Small tables with named rows and columns. After each table, cells are looked up by row and column.

fetib
|  | fud | ketemug | tid |
|---|---|---|---|
| nuzigem | 145 | 155 | 115 |
| dula | 144 | 137 | 131 |
| zuluzer | 141 | 148 | 146 |
| med | 155 | 162 | 50 |
| puz | 145 | 143 | 159 |
| gesif | 143 | 148 | 128 |
| sutug | 142 | 159 | 106 |
| kivo | 144 | 140 | 94 |
| fuv | 138 | 142 | 155 |
| lutu | 136 | 129 | 221 |
| mub | 155 | 156 | 72 |

What is the ketemug of nuzigem in fetib? 155
What is the fud of mub in fetib? 155
What is the tid of nuzigem in fetib? 115
What is the tid of lutu in fetib? 221
What is the ketemug of fuv in fetib? 142
What is the fud of nuzigem in fetib? 145
What is the tid of gesif in fetib? 128
What is the ketemug of lutu in fetib? 129
What is the ketemug of kivo in fetib? 140
What is the tid of puz in fetib? 159
What is the fud of lutu in fetib? 136
What is the tid of fuv in fetib? 155
What is the ketemug of med in fetib? 162
What is the fud of puz in fetib? 145
What is the tid of kivo in fetib? 94
What is the fud of kivo in fetib? 144
What is the ketemug of sutug in fetib? 159
Row with the largest tid: lutu

Table podep
|  | teza | gis | zov |
|---|---|---|---|
| gat | 4.4 | 3.7 | 6.6 |
| nug | 4.9 | 5.6 | 4.7 |
| kifili | 6.9 | 7.8 | 3.6 |
| gisokiz | 6.2 | 7.7 | 4.1 |
| sasi | 3.5 | 2.2 | 5.4 |
| tusezu | 5.9 | 6.6 | 3.2 |
| sekolez | 5.9 | 6.8 | 3.4 |
| mozapo | 6.8 | 7.2 | 3.8 |
| povi | 6.5 | 7.0 | 6.5 |
| pipofek | 5.1 | 4.3 | 6.7 |
| sogup | 5.8 | 5.6 | 6.7 |
| dufasip | 5.1 | 3.6 | 5.9 |

What is the gis of gat in podep?
3.7
What is the gis of gisokiz in podep?
7.7
What is the zov of mozapo in podep?
3.8
What is the teza of pipofek in podep?
5.1
What is the teza of sogup in podep?
5.8
What is the gis of mozapo in podep?
7.2
What is the gis of nug in podep?
5.6
What is the zov of dufasip in podep?
5.9
What is the gis of dufasip in podep?
3.6
What is the teza of nug in podep?
4.9
What is the gis of pipofek in podep?
4.3
What is the teza of mozapo in podep?
6.8
What is the gis of sekolez in podep?
6.8
What is the zov of gat in podep?
6.6
What is the teza of povi in podep?
6.5
What is the zov of sogup in podep?
6.7
What is the teza of sasi in podep?
3.5
What is the teza of gat in podep?
4.4
Row with the largest gis: kifili

Table letod
|  | memeg | dopizup | dob | latog | tuzon | gapup | nak | sav |
|---|---|---|---|---|---|---|---|---|
| teniki | 2.28 | 0.24 | 1.59 | -2.65 | 2.96 | -0.45 | -2.16 | -3.05 |
| fatubud | 0.83 | -1.22 | -2.65 | -4.74 | 0.46 | -0.23 | -5.45 | -1.02 |
| karop | -4.93 | 1.24 | 0.52 | 2.27 | -3.05 | 1.53 | 1.53 | 2.25 |
| ropemo | 5.35 | -2.11 | 0.77 | -0.48 | 2.87 | 0.22 | -0.13 | -1.66 |
| ler | 2.72 | 0.36 | 2.77 | -0.85 | 3.19 | -0.19 | -0.06 | -2.86 |
| fid | 3.76 | -0.38 | 1.29 | -2.05 | 3.38 | -0.56 | -1.34 | -2.84 |
| vokab | -3.77 | -0.05 | -0.03 | 2.50 | -3.25 | 2.00 | 1.39 | 2.71 |
| zer | 4.17 | -1.88 | 2.46 | 3.40 | 1.61 | 1.35 | 3.68 | -0.10 |
| dar | -5.17 | 1.39 | -0.32 | 1.44 | -3.13 | 1.15 | 0.75 | 2.27 |
| tovune | 0.08 | 0.96 | -0.29 | -4.54 | 1.87 | -0.97 | -4.30 | -2.62 |
| lako | -5.88 | 2.79 | -0.29 | 0.43 | -2.47 | 0.18 | 0.32 | 1.46 |

What is the gapup of zer in letod? 1.35
What is the latog of teniki in letod? -2.65
What is the nak of ler in letod? -0.06
What is the sav of fid in letod? -2.84
What is the gapup of fid in letod? -0.56
What is the nak of vokab in letod? 1.39
What is the latog of lako in letod? 0.43
What is the nak of zer in letod? 3.68
What is the latog of dar in letod? 1.44
What is the dopizup of karop in letod? 1.24
What is the latog of ler in letod? -0.85
What is the sav of tovune in letod? -2.62
What is the nak of fid in letod? -1.34
What is the tuzon of fatubud in letod? 0.46
What is the nak of tovune in letod? -4.30
What is the memeg of zer in letod? 4.17
What is the latog of vokab in letod? 2.50
What is the gapup of vokab in letod? 2.00
What is the nak of dar in letod? 0.75
What is the gapup of lako in letod? 0.18
Row with the largest sav: vokab

peku
         setopur  foz  loz  piletip  fadoten  det  lud  keporem  rokuzi  kufu
goru         116  119  202      153      140  181  177      216     187   154
dafet        126  137  144      106      165  191  138      238     164   173
kuz          153  141  155      103      165  190  162      206     153   143
veb          173  126  175      130      145  170  171      177     180   154
nobit        124  153  145      141      181  190  171      186     160   141
dalisum      101  102  128      122      125  156  162      221     158   147
guk          178  128  153      111      150  168  138      226     132   151
vam          164  135  211      141      155  191  170      225     173   151
fab          202  152   74       51      179  173  156      221     197   180
tuvelav      168  132  127      152      153  146  143      181     124   140
fas           77  107   65       76      138  160  168      192     199   170

nobit, lud => 171
goru, foz => 119
dafet, rokuzi => 164
tuvelav, foz => 132
fab, kufu => 180
dafet, foz => 137
vam, kufu => 151
tuvelav, lud => 143
goru, det => 181
guk, fadoten => 150
dafet, lud => 138
Which row has the largest kufu? fab

bog =
         mar  fakepa  bima  rer  tutol  vik  fidi  memibik  zuzedag  sozep
fofuvor  109     141   138  142    146  149   128      151      132    164
sekiziv  202     130   192  162    154  180   130      121      132    135
duzud     55     111    75   91    128   37   148      201      135    115
pobi     224     168   178  151    149  171   140      114      146    144
mobo     169     154   174  164    151  179   122      131      132    161
kepo     222     154   195  174    197  206   138      118      136    137
nukenur  198     133   149  144    147  165   143      115      106    133
kimo      97     124    86  136    125  124   138      159      138    165
gipuvuf  129     155   119  144    128  137   144      140      121    147
tamema   201     150   189  155    161  169   122      120      145    146
zimi     111     112   115  116    152   95   127      163      126    140

tamema, sozep => 146
kepo, mar => 222
mobo, fidi => 122
pobi, vik => 171
gipuvuf, vik => 137
kepo, tutol => 197
Which row has the largest sozep? kimo

fesanev:
	patuv	bezu
tam	6.077	4.789
miv	0.665	8.524
tened	4.936	4.590
vuzikat	4.441	1.282
beb	4.469	2.003

tam, patuv => 6.077
miv, patuv => 0.665
tened, bezu => 4.590
vuzikat, bezu => 1.282
tened, patuv => 4.936
beb, patuv => 4.469
tam, bezu => 4.789
beb, bezu => 2.003
miv, bezu => 8.524
vuzikat, patuv => 4.441

Table lozo
|  | buv | getute | ralu | mefol | tus | verike |
|---|---|---|---|---|---|---|
| fala | 0.82 | 0.14 | 0.68 | 0.93 | 0.83 | 0.17 |
| dod | 0.60 | 0.37 | 0.57 | 0.63 | 0.62 | 0.43 |
| gode | 0.20 | 0.72 | 0.34 | 0.30 | 0.65 | 0.88 |
| narif | 0.25 | 0.72 | 0.34 | 0.21 | 0.30 | 0.71 |
| bar | 0.21 | 0.66 | 0.37 | 0.40 | 0.82 | 0.86 |
| filak | 0.09 | 0.86 | 0.26 | 0.14 | 0.32 | 0.92 |
| ran | 0.19 | 0.73 | 0.31 | 0.29 | 0.59 | 0.88 |

What is the buv of bar in lozo? 0.21
What is the verike of gode in lozo? 0.88
What is the getute of fala in lozo? 0.14
What is the mefol of filak in lozo? 0.14
What is the mefol of fala in lozo? 0.93
What is the buv of gode in lozo? 0.20
What is the buv of filak in lozo? 0.09
What is the mefol of ran in lozo? 0.29
What is the tus of bar in lozo? 0.82
What is the buv of ran in lozo? 0.19
What is the mefol of bar in lozo? 0.40
What is the ralu of dod in lozo? 0.57

lafod:
|  | zag | nabiti | zun | zim | zuz | sanikun | tuf | betoral | lamapa | lusabe |
|---|---|---|---|---|---|---|---|---|---|---|
| gude | 0.428 | -0.339 | 0.063 | -0.164 | 0.202 | 0.608 | -0.573 | 0.487 | 0.351 | 0.245 |
| vevinu | 0.538 | 0.216 | 0.133 | 0.334 | 0.442 | 0.318 | 0.136 | 0.622 | 0.239 | 0.231 |
| tosupor | 0.509 | 0.713 | 0.189 | 0.610 | 0.758 | 0.395 | 0.879 | 0.405 | 0.513 | 0.493 |

tosupor, lusabe -> 0.493
tosupor, tuf -> 0.879
tosupor, zun -> 0.189
gude, zag -> 0.428
vevinu, tuf -> 0.136
tosupor, sanikun -> 0.395
vevinu, lusabe -> 0.231
gude, lamapa -> 0.351
gude, sanikun -> 0.608
tosupor, betoral -> 0.405
gude, betoral -> 0.487
gude, zim -> -0.164
tosupor, zuz -> 0.758

